Below are the code and all the weights of a small trained network. Each question names an input and a class and asks about switching units off, where a switched-off unit gives its printed mean instead of its output.

import numpy as np


def w(rows, s, z=0):
    codes = np.array(rows[::2]) - 128.0
    scale = np.full(codes.shape[1], s)
    scale[-1] = z or s
    return codes * scale


def f(y):
    return np.maximum(y, 0)


def log_softmax(a):
    a = a - a.max(-1, keepdims=True)
    return a - np.log(np.exp(a).sum(-1, keepdims=True))


def net(x, mask):
    res = np.array(x, float).reshape(1, 2) / 4 @ E
    y = f(res @ A[0][:, :-1].T + A[0][:, -1])
    res = res + np.where(mask, y, B[0][:, -1]) @ B[0][:, :-1]
    return log_softmax(res[-1] @ U[:, :-1].T + U[:, -1])


A, B = {}, {}
E = w([
[192,22,78],'x0',
[54,130,4],'x1',
],0.012)
A[0] = w([
[128,121,134,243],'n1',
[86,164,147,72],'n2',
[204,133,223,95],'n3',
[42,140,9,77],'n4',
[159,37,86,49],'n5',
[167,46,102,115],'n6',
[74,186,34,71],'n7',
[81,218,148,161],'n8',
[75,172,177,85],'n9',
[165,147,233,75],'n10',
[120,119,152,243],'n11',
[155,128,163,246],'n12',
[211,48,157,104],'n13',
[74,161,157,59],'n14',
[97,167,181,82],'n15',
[221,31,115,128],'n16',
[132,228,158,81],'n17',
[79,144,142,184],'n18',
[151,81,113,159],'n19',
[188,57,69,47],'n20',
],0.013,0.011)
B[0] = w([
[60,48,135,234],'n1',
[127,212,179,153],'n2',
[251,74,55,234],'n3',
[243,82,119,249],'n4',
[123,193,164,192],'n5',
[102,159,185,211],'n6',
[227,125,147,212],'n7',
[88,132,187,228],'n8',
[112,178,186,176],'n9',
[232,137,113,215],'n10',
[69,65,132,233],'n11',
[91,64,120,243],'n12',
[145,184,193,225],'n13',
[130,169,164,154],'n14',
[137,176,182,168],'n15',
[110,159,183,252],'n16',
[127,177,199,185],'n17',
[100,116,178,194],'n18',
[110,125,179,194],'n19',
[120,200,167,195],'n20',
],0.013,0.012)
U = w([
[211,97,131,189],'0',
[82,209,177,112],'1',
[29,9,129,253],'2',
[118,165,96,55],'3',
[142,151,93,65],'4',
[87,160,81,56],'5',
[92,151,114,39],'6',
[118,167,102,53],'7',
],0.015,0.0049)

Each question gives the input, the list of numbers given to net, and the class t.
The units are the neurons (one row each of A and B). Each row of codes is followed by its name. A weight is (code - 128) times the scale printed after its matrix; where a second scale follows, it is the last column's (A, B and U).
mask holds one flag per neuron, in row order. A switched-off neuron (its flag False) gives its mean, the last column of its row in B, instead of its output. The means were averaged over made-up inputs and are rounded, as every weight is.
A unit's drop is (log p(t) with every unit on - log p(t) with that unit switched off) / (log p(t) with every unit on - log p(t) with every unit switched off).
The circuit of an input: a set's keep is (log p(t) with only the set's units on - log p(t) with every unit switched off) / (log p(t) with every unit on - log p(t) with every unit switched off). Starting from the 12 units with the biggest drops (on a tie, the unit counted first), units are removed one at a time, each time the one whose removal leaves the highest keep (on an exact tie, the one counted first), for as long as the keep stays at least 0.8.
circuit, biggest first: the units of the circuit, biggest drop first
k most important neurons: the k neurons with the biggest drops, biggest first
drop of u: that unit's drop, to one decimal
input [-1,3], class 2: circuit, biggest first => n10, n13
input [-7,8], class 0: circuit, biggest first => n4
input [6,5], class 1: 4 most important neurons => n3, n20, n5, n6
input [3,3], class 2: 3 most important neurons => n3, n10, n13
input [-7,-8], class 0: 2 most important neurons => n3, n10
input [-3,5], class 0: 2 most important neurons => n4, n7
input [-6,-8], class 0: 2 most important neurons => n3, n10
input [-6,6], class 0: 2 most important neurons => n4, n7
input [8,6], class 1: drop of n20 => 0.1
input [0,-3], class 2: drop of n4 => 0.3
input [-4,-7], class 0: drop of n3 => 0.5
input [6,-5], class 1: drop of n16 => 0.4
